Here is a tiny trained network, its code and every weight. The questions are about switching its units off for an input and a target symbol, where a switched-off unit gives its printed mean instead of its output.

import numpy as np


def w(rows, s, z=0):
    codes = np.array(rows[::2]) - 128.0
    scale = np.full(codes.shape[1], s)
    scale[-1] = z or s
    return codes * scale


def f(y):
    return y / 2 * (1 + np.tanh(0.7978845608 * (y + 0.044715 * y**3)))


def softmax(a):
    e = np.exp(a - a.max(-1, keepdims=True))
    return e / e.sum(-1, keepdims=True)


def log_softmax(a):
    a = a - a.max(-1, keepdims=True)
    return a - np.log(np.exp(a).sum(-1, keepdims=True))


def net(x, mask):
    ids = ['βγζλμξω'.index(c) for c in x.split()]
    T = len(ids)
    res = E[ids] + P[:T]
    u = 0
    for l in range(2):
        q, k, v = (res @ M[l].T for M in (Q, K, V))
        z = softmax(np.where(np.tri(T) > 0, q @ k.T / 2**0.5, -1e9)) @ v
        res = res + np.where(mask[u], z, O[l][:, -1]) @ O[l][:, :-1]
        u += 1
        y = f(res @ A[l][:, :-1].T + A[l][:, -1])
        res = res + np.where(mask[u : u + 12], y, B[l][:, -1]) @ B[l][:, :-1]
        u += 12
    return log_softmax(res[-1] @ U[:, :-1].T + U[:, -1])


Q, K, V, O, A, B = {}, {}, {}, {}, {}, {}
E = w([
[161,69,107],'β',
[126,168,214],'γ',
[53,117,126],'ζ',
[9,112,46],'λ',
[230,197,51],'μ',
[154,203,123],'ξ',
[52,116,92],'ω',
],0.013)
P = w([
[175,160,130],'0',
[155,160,143],'1',
[189,65,141],'2',
[181,170,110],'3',
[77,157,140],'4',
[106,14,190],'5',
[189,183,110],'6',
[53,148,131],'7',
[111,16,255],'8',
[150,167,72],'9',
],0.0098)
Q[0] = w([
[182,81,123],'0.h0',
[181,255,171],'0.h0',
],0.0095)
K[0] = w([
[120,146,2],'0.h0',
[107,100,175],'0.h0',
],0.0079)
V[0] = w([
[79,183,250],'0.h0',
[96,253,73],'0.h0',
],0.006)
O[0] = w([
[60,119,254,250],'0.h0',
[151,226,117,226],'0.h0',
],0.008,0.0021)
A[0] = w([
[127,125,94,66],'0.n0',
[158,137,130,125],'0.n1',
[129,117,169,252],'0.n2',
[195,88,157,141],'0.n3',
[142,167,135,224],'0.n4',
[41,130,154,85],'0.n5',
[121,203,135,79],'0.n6',
[95,140,97,104],'0.n7',
[140,133,165,242],'0.n8',
[66,186,207,164],'0.n9',
[153,105,250,107],'0.n10',
[28,13,74,136],'0.n11',
],0.012,0.0038)
B[0] = w([
[95,130,122,119],'0.n0',
[142,120,105,137],'0.n1',
[125,79,94,191],'0.n2',
[208,135,255,145],'0.n3',
[167,120,101,189],'0.n4',
[117,146,149,170],'0.n5',
[119,246,95,168],'0.n6',
[106,210,212,127],'0.n7',
[134,35,106,191],'0.n8',
[97,158,96,254],'0.n9',
[30,76,145,220],'0.n10',
[188,73,182,163],'0.n11',
],0.0072,0.0086)
Q[1] = w([
[208,73,11],'1.h0',
[147,191,156],'1.h0',
],0.012)
K[1] = w([
[111,199,2],'1.h0',
[88,158,121],'1.h0',
],0.0097)
V[1] = w([
[121,166,163],'1.h0',
[92,4,79],'1.h0',
],0.0033)
O[1] = w([
[2,110,66,174],'1.h0',
[120,206,50,252],'1.h0',
],0.0058,0.00045)
A[1] = w([
[121,91,241,171],'1.n0',
[190,152,114,120],'1.n1',
[139,12,119,66],'1.n2',
[136,116,141,135],'1.n3',
[163,115,153,94],'1.n4',
[235,147,135,253],'1.n5',
[126,224,124,103],'1.n6',
[188,34,118,233],'1.n7',
[116,148,1,177],'1.n8',
[54,157,51,143],'1.n9',
[42,164,131,146],'1.n10',
[101,71,248,153],'1.n11',
],0.012,0.0049)
B[1] = w([
[108,179,2,224],'1.n0',
[110,141,81,167],'1.n1',
[176,138,181,184],'1.n2',
[116,183,81,132],'1.n3',
[143,108,90,130],'1.n4',
[76,96,122,222],'1.n5',
[169,180,148,193],'1.n6',
[48,196,170,198],'1.n7',
[136,78,192,193],'1.n8',
[126,69,82,207],'1.n9',
[227,137,52,238],'1.n10',
[145,112,111,255],'1.n11',
],0.008,0.009)
U = w([
[5,148,142,181],'β',
[59,135,74,187],'γ',
[169,40,130,145],'ζ',
[159,81,121,29],'λ',
[190,150,100,19],'μ',
[134,159,120,5],'ξ',
[171,28,144,214],'ω',
],0.013,0.0026)

Each question gives the input, a string of symbols that net reads in full, and the target symbol t.
The units are the heads (2 rows each of Q, K, V and O) and the neurons (one row each of A and B). Each row of codes is followed by its name. A weight is (code - 128) times the scale printed after its matrix; where a second scale follows, it is the last column's (O, A, B and U).
mask holds one flag per unit, layer by layer, with each layer's heads first. A switched-off unit (its flag False) gives its mean, the last column of its rows in O or B, instead of its output. The means were averaged over made-up inputs and are rounded, as every weight is.
A unit's drop is (log p(t) with every unit on - log p(t) with that unit switched off) / (log p(t) with every unit on - log p(t) with every unit switched off).
The circuit of an input: a set's keep is (log p(t) with only the set's units on - log p(t) with every unit switched off) / (log p(t) with every unit on - log p(t) with every unit switched off). Starting from the 12 units with the biggest drops (on a tie, the unit counted first), units are removed one at a time, each time the one whose removal leaves the highest keep (on an exact tie, the one counted first), for as long as the keep stays at least 0.8.
units of the circuit, in order: the units of the circuit, biggest drop first
k most important neurons: the k neurons with the biggest drops, biggest first
k most important neurons of layer l: the k neurons of layer l with the biggest drops, biggest first
drop of u: that unit's drop, to one decimal
input μ ζ γ ζ γ β ξ γ β, target γ: units of the circuit, in order : [1.n0]
input μ ξ μ ξ ξ μ γ γ μ, target γ: 3 most important neurons : [1.n7 1.n0 0.n3]
input ξ γ ζ, target β: units of the circuit, in order : [1.n7 1.n10 0.n11]
input μ γ ω γ γ, target γ: units of the circuit, in order : [0.h0 0.n10 1.n10 1.n0]
input γ μ ζ, target β: 3 most important neurons : [1.n7 1.n10 1.n9]
input γ γ β λ γ μ, target β: 3 most important neurons : [1.n7 1.n10 1.n5]
input γ ζ γ, target γ: units of the circuit, in order : [1.n0 0.n10]
input ζ β γ ω β ξ, target β: 3 most important neurons of layer 1 : [1.n10 1.n7 1.n9]
input β ω ζ γ ξ γ γ β, target β: 3 most important neurons of layer 1 : [1.n7 1.n10 1.n9]
input ζ ζ ξ, target β: 3 most important neurons of layer 1 : [1.n10 1.n7 1.n5]
input ζ γ ω ω ξ, target μ: 2 most important neurons of layer 1 : [1.n6 1.n10]
input γ ξ β, target β: 3 most important neurons : [1.n7 1.n10 1.n5]
input β ω ζ ω μ μ γ γ μ, target γ: drop of 0.n3 : 0.4
input μ μ γ ξ μ β γ ξ, target μ: drop of 1.n0 : -0.1
input γ γ λ ξ γ μ ζ γ ξ, target γ: most important neuron of layer 0 : [0.n10]
input γ ζ λ, target β: drop of 0.n11 : 1.3
